Each row of numbers belongs to one of the nodes below and depends on some of the facts about them. Some rows are named. Which node is each other row?

Some facts about the nodes:
folis: keki e
visu: pladi muskostin,pizifir; stizor ruflem; keki b
nesas: pladi kiruskel; stizor fazik; keki e
gukeflus: pladi treklak; stizor pizifir; keki b
plodis: pladi kagredak; stizor flasor; keki d
gikon: stizor sudruk
flire: stizor varin
britel: pladi ploflos; stizor griskim; keki f
nudrak: stizor zusen
kiruskel: pladi nesas; stizor gretan; keki e
fazik: keki f
drala: stizor mibul; keki c
skider: stizor kizel; keki a
skezan: stizor mipak; keki b
lidi: pladi pufu; stizor bribiso; keki f
treno: pladi luzu; keki c
skepak: pladi graklen; keki a
todon: pladi saplifli; stizor ratola; keki a
griskim: pladi kuben; stizor baplas; keki b
mibul: stizor nekle
treklak: pladi zefus; stizor luzu; keki a
fedron: stizor sagrefas; keki a
pliter: stizor drala
dradun: stizor tuben; keki e
geplil: pladi britel; stizor veklol; keki e
klaflun: stizor gitrar; keki b
kedil: stizor diza; keki e
mipak: pladi gruklok,baplas; stizor kagredak; keki d
tuben: stizor tisur; keki f
zepenom: stizor todon; keki c
kodrabes: stizor skepak; keki b
zoto: stizor flezis; keki e
sagrefas: stizor puplel; keki b
dosus: stizor zoto; keki c
graklen: stizor klaflun; keki b
gezen: stizor stinel; keki a
pizifir: stizor runu; keki b
kloral: pladi tisur; stizor stestubra; keki b
pliler: stizor plodis; keki f
nelam: pladi pufu,storur,tisur; keki a
duklove: pladi fedron; stizor kogu; keki f
varin: stizor fluri; keki a
trotram: stizor zefus; keki e
skupostor: pladi luzu,treno; stizor skesu; keki b
dimen: pladi visu; stizor dradun; keki c
musken: stizor gusku; keki e
pufu: pladi lidi; stizor piler; keki b
kuben: stizor sugru; keki a
flasor: stizor trolilas; keki f
vikinol: stizor gafir; keki e
feru: keki b
pobotum: stizor skider; keki e
vistok: pladi flaflu; keki a
zivo: stizor truzisam; keki e
stati: stizor zeskor; keki a
stokos: stizor rokir; keki a
sulik: stizor klebrul; keki a
pinede: stizor tragrin; keki b
bisko: pladi klebrul; stizor grikom; keki a
plapok: pladi traful; stizor zudrom; keki b
piler: pladi sedudil; keki c
stobra: stizor kloplus
sudruk: pladi tegrok; stizor stobra; keki c
veklol: pladi brostal,beklen; stizor gikon; keki e
flaloskan: stizor tegrok; keki d
stestubra: stizor skupostor; keki c
drumil: pladi kegron; stizor trukim; keki a
kizel: pladi geplil; keki c
klalan: stizor gukeflus; keki d
grapla: pladi pobotum; stizor breki; keki b
grikom: stizor mugras; keki c
kagredak: pladi flasor; keki e
droskotrem: pladi kori; keki e
bribiso: stizor zupa; keki b
breki: stizor bustus; keki a
plomaplin: pladi drumil; stizor treno; keki b
nekle: pladi varin; stizor zusim; keki b
safles: stizor geme
baplas: stizor pliter; keki a
stinel: stizor zazetro; keki a
tragrin: pladi dosus; stizor feli; keki a
gragro: keki e
trimu: stizor gezen; keki b
flezis: keki a
ratola: stizor mavol; keki f
bustus: keki e
saplifli: stizor kezel; keki c
suvidal: pladi kezel; stizor triskem; keki f
serir: stizor fleba; keki b
begres: pladi dovupo,stestubra; keki f
storur: keki b
ritur: pladi muskostin; keki f
mavol: stizor zivo
kloplus: pladi stati; stizor graklen; keki a
zefus: stizor noti; keki a
beklen: keki c
gruklok: stizor trotram; keki b
tegrok: stizor pinede; keki f
triskem: stizor bregras
brostal: pladi sedudil; stizor nudrak; keki c
klutin: stizor saplifli; keki c
klavik: stizor kistan; keki a
podugron: stizor babruder; keki b
brodra: pladi griskim,kloplus,stati; stizor skegan; keki a
runu: pladi tuben; stizor safles; keki c
gitrar: stizor kuben
babruder: stizor fito; keki c
fluri: stizor skezan; keki b
tedrupen: stizor dovupo
sisuk: pladi babruder; stizor ploflos; keki c
gusku: stizor pobotum; keki a
trukim: stizor gruklok; keki d
zusen: stizor kiruskel; keki a
bregras: stizor plapok
zazetro: stizor flire
ploto: stizor vamo; keki b
flaflu: keki a
klebrul: stizor klinir; keki c
pinil: pladi zoto; keki b
sedudil: keki e
traful: pladi plapok; stizor nefur; keki a
stemoni: stizor serir; keki d
skubos: pladi ruflem; stizor pinil; keki f
trolilas: pladi loplek; stizor rasapan; keki c
gafir: stizor pufu; keki e
kogu: stizor muskostin; keki a
kori: keki f
loplek: pladi ploflos; stizor duklove; keki b
truvar: stizor tedrupen; keki c
sugru: keki d
ruflem: pladi grikom; stizor kodrabes; keki f
noti: stizor stagidrul; keki d
zeskor: pladi stestubra; stizor grapla; keki a
tisur: pladi lidi; keki b
fito: stizor stemoni
zusim: stizor nelam
tagrek: stizor lidi; keki a
rokir: stizor kloral; keki c
modoplis: stizor sipus; keki d
batra: stizor stati; keki d
skesu: pladi sipus; stizor dunas; keki d
dunas: pladi rokir; stizor flaflu; keki f
sipus: stizor klutin; keki a
feli: stizor geplil
skegan: stizor treklak
kistan: keki c
zimek: pladi pinil; stizor dosus; keki e
marir: pladi ploto; stizor trubim; keki b
mugras: pladi duklove; stizor klavik; keki d
ploflos: stizor klalan; keki c
trubim: stizor vistok; keki f
zaruklan: keki b
diza: stizor visu; keki d
flesesom: stizor nesas; keki b
luzuk: stizor podugron; keki a
nefur: pladi tragrin; stizor zaruklan; keki a
klinir: pladi babruder; stizor zimek; keki a
geme: stizor musken; keki d
dovupo: pladi zeskor; stizor loplek; keki c
luzu: keki f
truzisam: stizor traful; keki a
flarer: stizor britel; keki b
stagidrul: stizor ploto; keki a
kezel: keki d
rasapan: stizor ratror; keki b
kegron: keki d
fleba: pladi kogu; stizor suvidal; keki c
zudrom: stizor gragro
muskostin: keki b
gretan: keki c
ratror: stizor drumil

Some rows with their names:
begres: [  4 -19  48 -21  -3  28   3  19   5  34  28  -8 -28 -15   5  37 -22 -13
 -22  10 -19 -48  -2 -27 -13 -31  -5  30  21]
ritur: [ 17   7  31  -2   0  24  -5  33  11   5  -7 -11 -15 -24   0  10 -16   0
 -29  15 -32 -33 -14  -3 -21 -24   3  35  -8]
zeskor: [  1 -16  44 -31  -9  36   6   2  -8  31   5   0  -8  -2  -8  19 -27 -17
 -21   5 -18 -67   3 -30  17 -32  -4   2  40]
klalan: [ 14  -2  42 -17   4  33   1   8   8   3 -15   9 -18  -6   0   3 -19 -13
 -37  23 -23 -28   8 -12 -16 -23  10  -1   1]
treno: [  0 -13  29  -3  -7  17  12  20  22   2 -20  -4   7 -12 -17 -14 -27   4
 -36  22 -37 -60  -8  -4 -12 -21   6  10  19]
gragro: [ 11 -16  35  -5   9  37 -10   3  21   2  -6  -3 -32  -7   3  -6  -3 -27
 -36  21 -19 -26  -1 -22 -26 -17  12  14  -4]
gikon: [ 28  -8  27 -25  12  38 -19   8  16   0  -3   2 -28 -14  -8  -4 -22 -32
 -51  10 -31 -31  -1 -15 -11 -21  12   9  13]
baplas: [ 14 -14  33 -20  -9  42  -1 -12   0  15 -37  -8  16   0 -12 -11  -1 -30
 -37  19 -27 -65  -7 -14  12 -25  14 -26  47]
plapok: [  9   3  36 -34   3  27  -1   8  21  -3  -9  -1  -6 -18  -2  -5 -20 -19
 -43  11 -35 -28  -2  -9 -27 -25  11   7  18]
stagidrul: [ 15   2  29 -17 -11  32   3   8   0  12 -22  -4   1  -7 -18  -1 -25  -6
 -25   8 -25 -55  -8 -12   7 -26   3   5  19]
skubos: [ 16  14  36 -13   1  23  -5  31   9  14   0  -2 -22 -20   0  13 -28   5
 -31   9 -24 -33  -7  -9 -13 -26   2  25   6]
skesu: [ 32  -3  48 -32  -6  42  -7  19   8  24  -2  -6 -27 -30  12  38   1  -9
 -11  25 -18 -25   4   0 -14 -29   8  11  -4]
zupa: [ 17 -14  31 -13   6  33 -11   4  17  -6  -2  -6 -25 -12  -7   3 -10 -36
 -47  12 -31 -38  -4 -19 -23 -15  14  20  10]
kodrabes: [ 11  -3  34 -30   2  27   1  11  17   2  -7   1  -9 -16   2  -2 -23 -23
 -48  12 -34 -29   0  -9 -25 -22  11   5  21]
feli: [ 27  -6  28 -25  10  37 -18   7  14  -1  -3   3 -28 -14  -8  -3 -20 -31
 -49  10 -31 -31   0 -15 -13 -21  13   9  14]
kogu: [-32  -2  15 -35  -1  46   5  -5 -36 -18 -35   7  24  10   1 -22 -40 -56
 -23 -13 -36 -42   1 -31  23 -23  -8   7 -29]
flire: [ 18   1  33 -20   4  34 -17   8  11  -3  -7   2 -26 -17   0   1 -13 -32
 -50   5 -25 -33   1 -17 -14 -13  17   8  18]
kloplus: [ 10  -4  24 -19   1  34  -3  15  -2  10 -20   0   2  -6 -16 -10 -33 -10
 -29  10 -33 -56  -7 -13  15 -29  -1   5  13]
loplek: [ 12  -2  35 -32   0  26   1  12  16   4  -6   0 -10 -17   3   1 -23 -23
 -46  11 -34 -29  -1  -9 -24 -23  11   6  22]

Rows to name:
No name comes twice in this set of rows, the named rows included.
[ 29 -13  41 -16   0  43 -12  14  15  18   5 -11 -43 -27  16  25  11 -23
 -15  22 -18 -21  -2  -8 -23 -24   7  30 -12] => droskotrem

Now the same nodes, written a new way:
Named rows:
noti: [ -1  -5  -4   8 -15   3   8  -8   1  -2   5  -2   3  -6   5   4   1   1
   3  -4  -1  -1  -4  -3  -2  -8  -6  -2   0  -7   2  -3   2  -6  11  -2
   9  -8  -5   2   8  -3  -2]
beklen: [ -4   5 -28  13  -5  -4  14  -3   3  -1  -1   3  -1  15  12  -2  -5  -2
   7  -4   3  -5  -7  -9  -5 -13   5  13 -15 -11   5  10   9   3   5   9
   0 -19  -5  -8  14   0 -15]
veklol: [ -6  -1 -14  14  -1  14   6   9  -3   7   2 -10 -12  13  11   6   0   2
  14   2 -13 -17 -15   3  -5   4  -1   2  -1 -44  12  12   3   2   5 -16
  -2 -21  16 -22   8  -2   9]
gikon: [  7  -5 -10   7  -3   7   1  -4   4   5   2  -5   2   1   2   3   0   4
  18 -10  -1  -3  -3  -4 -10  -2 -13  -1  -6  -5   5   1   7  -6   6   1
  -1  -1  -8  -6   8   6  11]
fazik: [ -1 -10 -13  -1  -5   6  10   2   1   2   3   2   8   1   8  -3  -1  -8
   0   0   3   1  -8  -7  -4 -12   3   5  -3   1   5   8  -2  -1  -3   0
   3  -8  -2  -1   5   3  -6]
zaruklan: [ -1  -3 -19   2   1   4  11   0   2   4   1   1   9   7   5  -3  -2  -2
   7  -8   1  -2  -2  -5  -3  -6  -6  10  -4   6   5   7   1   0  -2   0
   2 -11   1  -4   5   7  -4]
plodis: [ -2  -8  -2   5 -11   9   7   0   1   3   7  -4   3  -4   3   7   3   1
   2  -2  -6  -6  -9   3  -1  -2  -5  -3   4 -15   7   0  -3  -6   5 -11
   5 -12   7  -3   4  -3   3]
fito: [ 13  -6 -10  10  -6   0   4  -8  14   7   3  -2   8  -1  -3   3   4   5
  17  -9   1  -7  -6   7  -3  -2 -11   0  -4   7   5   2   2  -9   4  -3
   1 -11  -6  -4   3   1  -2]
bubam: [ -1  -5 -15   6  -5   3   7  -4   7  10   6   1   8   5  -2  -3   0   0
   8 -10   3  -6  -1   4  -2  -3  -7   0  -4   2   9  -2   3  -8   0  -1
   0  -8  -3  -7   9   6   3]
safles: [  2 -14 -13   0  -8   1   3  -4  12   3   1  -1   6   2  -9  10   1   4
   8 -21  -4   0   1   7  -3  -4 -13  -1  -3   1   6  -4  -1 -12   3  -1
  -7   0  -4  -2  11  -9  -4]
geme: [  0 -14  -9  -2 -12   3   6  -3   8  -2   2   0   1  -6  -7  11   0   1
  -4 -14  -5   2  -3  -2  -3  -9  -5  -2  -2  -3   9  -1  -2 -10   4  -3
  -1   0  -6   1  10 -14  -6]
musken: [ -5 -11 -15  -2  -8   1   8  -2   9  -3  -1   0  -1  -2  -6   8   0   6
   1 -14  -5   2  -2  -4   3  -4  -6   2  -4  -3   1   3   1  -3   5  -5
  -2  -2  -3  -1   8 -12  -6]
dunas: [  2 -12  -5  -1  -5   9   6   5   0   2   3  -5   7   1   8   7   2  -3
   4   2  -5  -1 -14   2  -5  -6  -2   3   3 -11   2   8  -5   0  -3  -8
   1 -11  10   2   1   0  -4]
plapok: [ 11  -4 -14   6  -1   0   8  -4   8   1  -2  -2   8   1   4   4   2   3
  15  -7  -2  -4  -7  -3  -5  -5 -10  10  -3   9   0  10   1  -1   3  -1
   2 -13  -2  -1   1   2  -8]
storur: [  7 -27 -17 -20  -3 -37   5 -19  19  12 -18   8   2   9  -6   1 -25 -12
   3   2  14   3  13  -5 -15  -2 -20  23  -9  19 -13  11  12  -4 -27   1
  51  20 -22  13  27 -11   5]
lidi: [ 13 -35  -5 -24  -9 -38   0 -19  19   8 -18   4   0   2  -4  11 -24 -14
   0  10  11   7   4  -1 -19  -4 -18  19  -5   9 -18  11  10  -5 -29  -2
  54  24 -21  23  26 -18   4]
visu: [ -2 -23   5 -14   5   4   9  10  -9 -10  25   6  30 -36 -10  11   5   4
   9 -20   7  17  -8 -27  11  -2 -25  -1   7  57 -25  -9 -13  13   2 -12
 -11   9   4  16 -36  12  14]
rasapan: [  0  -4 -10   6  -7   1   8  -7   0  -4  -1  -3   8   4  12   3   0   2
  14  -8  -1  -1   0  -3  -3  -6 -13   8   0   0  -7   2   2   1   9   1
   6 -11   0   2   5   2  -7]
varin: [  7  -1  -8  -1 -13  -6   4 -12   2  -1   1   0  10  -4   2  11  -3   4
   0  -5  11   8 -10   1  -8  -9   0   1  -9   5  -2  -2  11  -4   3  12
  -2  -6  -7  11  10   5  -7]

Rows to name:
No name comes twice in this set of rows, the named rows included.
[ 15  -5 -14   8   0   0   8  -5  11   2  -3  -2   9   0   4   3   3   2
  18  -6  -2  -6  -8  -2  -5  -4 -10  11  -3  14   1  13   0  -1   3  -2
   3 -14  -4  -2  -2   2 -10] => serir
[  5   1 -16   6  -6  -4   9  -9   5  -4  -2   1   8   2   7   3  -2   4
  12 -12   3   3   1 -11  -6 -11 -12  10  -8  11  -5   3   7   0   9  10
   3  -7 -11   6   8   4 -10] => ploto
[  7  -4 -13   7 -12  -3   4 -12   2  -4   0   1   2   0   8   9  -2  -1
   9  -7  10   3 -11  -5 -11 -12   4   3 -13  -2   0   0  11  -5  11  14
  -3  -7 -14   0  13  -1  -8] => kuben
[ -2 -12  -3   3 -15   3   4 -11  -4  -6   3  -2   6   1  13   8   2  -4
  10  -2   6   1  -8   5  -3  -7   0   0   1  -9  -9  -5   3  -3  13   1
   3 -11   0   0   9  -4  -5] => drumil
[ 10   1 -19   7  -6  -8  10 -10   9  -8  -5   2   5  -4   5   2  -1   5
  11  -7   6   4  -6 -15  -3 -12  -4  12 -14  16  -8  10  10   3   9  10
   3  -9 -16   5   4  -1 -16] => babruder
[  0  -2 -15   3  -4   0   9   0   2  -3  -1  -2   4   3   8   6  -1   4
   8  -4  -1   0  -9  -6  -2  -5  -5   9  -5  -5  -5   8   4   5   3  -1
  -1 -13   3   0   3  -1  -9] => dovupo
[ -2 -15  -4   2  -6  12   3   4  -4   6   5  -8   4   8   9  14   4  -5
   8   2  -3 -10 -20  18  -5   2   4  -2   6 -28   6   4  -4  -3   0 -13
  -6 -19  22 -12   5  -4   2] => brodra
[  4   5 -20   6  -8 -10  10  -9   6  -8  -3   3   4   0   6   4  -4   7
   7  -9   6   7  -5 -16  -5 -13  -5  11 -15   9  -8   6  12   4   8  14
   0  -8 -15   9   8   1 -16] => stestubra
[ -2 -16  -8 -11   1  -5  14   1  -5 -13  25  16  31 -37 -10  -1   0   2
   4 -25  19  23   0 -43  10 -14 -19   3  -7  78 -24 -11  -4  11   5   7
  -9  14 -20  19 -28  16   7] => muskostin
[ 19  18 -13 -21   0  50   3 -17  12  -3 -34 -23  14   0   8 -27  18  24
  -4  -5 -11  19  23  10   0   1  -1   2   9  15  13  27  11 -12  11   6
  -9   1 -11  13  14  26 -18] => loplek
[  8 -33  -6 -22   0 -29   1 -11  16  16 -17  -2   2  10  -5  13 -21 -10
   7   7   3  -3   5  11 -14  10 -25  19   5  -1 -13  13   4  -2 -31 -16
  49  14   1  12  20 -13  12] => kloral
[ -3  -5  -2   9 -17   3   8 -10   0  -4   6  -2   3  -5   8   4   1   0
   4  -3  -1  -1  -2  -3  -1  -8  -6  -2   1  -9  -1  -5   2  -6  14  -2
  11  -9  -6   2   8  -4  -2] => trukim

The same nodes again, as new rows of numbers:
Some nodes and their rows:
zusen: [ -4  11  13  -5  -3   1  -5 -17   3  -8  14   3   6   4  -1]
zefus: [ 31   6  33  -2  15 -35  -6 -16  -8  -8  22  -1  -4   2 -35]
kuben: [ 28  -5  22  -1   3 -19   8 -36  -3  20   4   6  19  12 -28]
pinede: [  4   9   0   3 -15   6   8  18   2   1   0   7  -2  -7  -7]
gruklok: [ 24  -2  18   8   8 -30   9   1  15  20  32   0  12 -15 -30]
storur: [ 30  -4   7   8   4 -19   2   1  -2  20  18   3   3  -7 -25]
grapla: [-20  16  -8 -13 -13  25  11  11  26  -9  19   3  -3  -8  35]
rasapan: [  0   2 -11   3  11   4  -1   4   9   5  21  -3  -1  -7   1]
zaruklan: [10  3 -5 -5 -5  0  7  4  7  0 17  2  1 -8  3]
serir: [ 8  5  0 -3 -1  1  2  6  7  7 18  3 -4 -6  4]
dimen: [-18  24   2 -22   2  19  -3   3   5 -17   8  -6 -13  10  25]
brostal: [-5 14  6 -6 -5  3 -7 -7 -1 11 14  2 14  4  8]
kegron: [ 15  -2   8  10  -8 -18  -3 -12   0  30  21   7  29  -7 -18]
zimek: [-16  14  -9 -16  -9  24   7  12   4  -5  15  -4  -7  -2  39]
gragro: [ 8  2 -4 -8 -2 -2 12  9 -3 -1 18 -9  8 -9  6]
vamo: [ 15   9   2 -14 -12  -6  -9  -2  12  -7  28  13  -1 -12   5]
bubam: [ 9  8 -4 -6 -4  2 -4 -4 16 -1 13 11 -1 -3 -3]
pliter: [ 8  9 -4 -6 -3  1 -6 -4 17 -1 14 10 -2 -4 -3]
bregras: [ 8  6 -7 -7 -4  0 -5 -2 13 -5 14  9  3 -7 -4]

Name these rows:
No name comes twice in this set of rows, the named rows included.
[ 14  -7   1  16  17 -16  -7 -11  -9  21  21  -6  15  -2 -25] => flasor
[-15  15  -9 -13 -22  29  12  17   0  -4   1   1  -6  -1  33] => veklol
[-29  23  12 -21  -3  17  12  -7  29 -35  14  -3  -2   4  21] => vistok
[-14  14 -10 -15  -9  23   9  11  18 -14  16   1 -10  -6  32] => nekle
[  3   9  41   5  14 -30  17 -17  29  -1  21  -4  18  -2 -40] => sipus
[  8   6  13 -10  -3   2   6 -25   0  -3   0   4   4  13  -3] => kloplus
[  4   5  29   3   3 -25  11 -20  20   1  23   0  28  -4 -31] => flaflu
[  7   6  22   4   0 -24   6 -11  11  23  20  -1  32  -3 -23] => klebrul
[ 12   3  32   9   8 -28   4 -21  11   9  20   1  21   1 -37] => baplas
[-12  17  -2 -21  -3  21 -12 -12  -7 -32   6   0 -15  12  23] => nefur
[ 17   0   0 -11  -4   6  17  -7  10  11   5   4  -3   4   7] => klaflun
[  8   3  28   7   6 -25  20  -4  23  16  24  -3  21  -9 -28] => kori
[ 15   3  18  16 -10 -16   7   4  -7  20   4   6  18  -5 -32] => tegrok

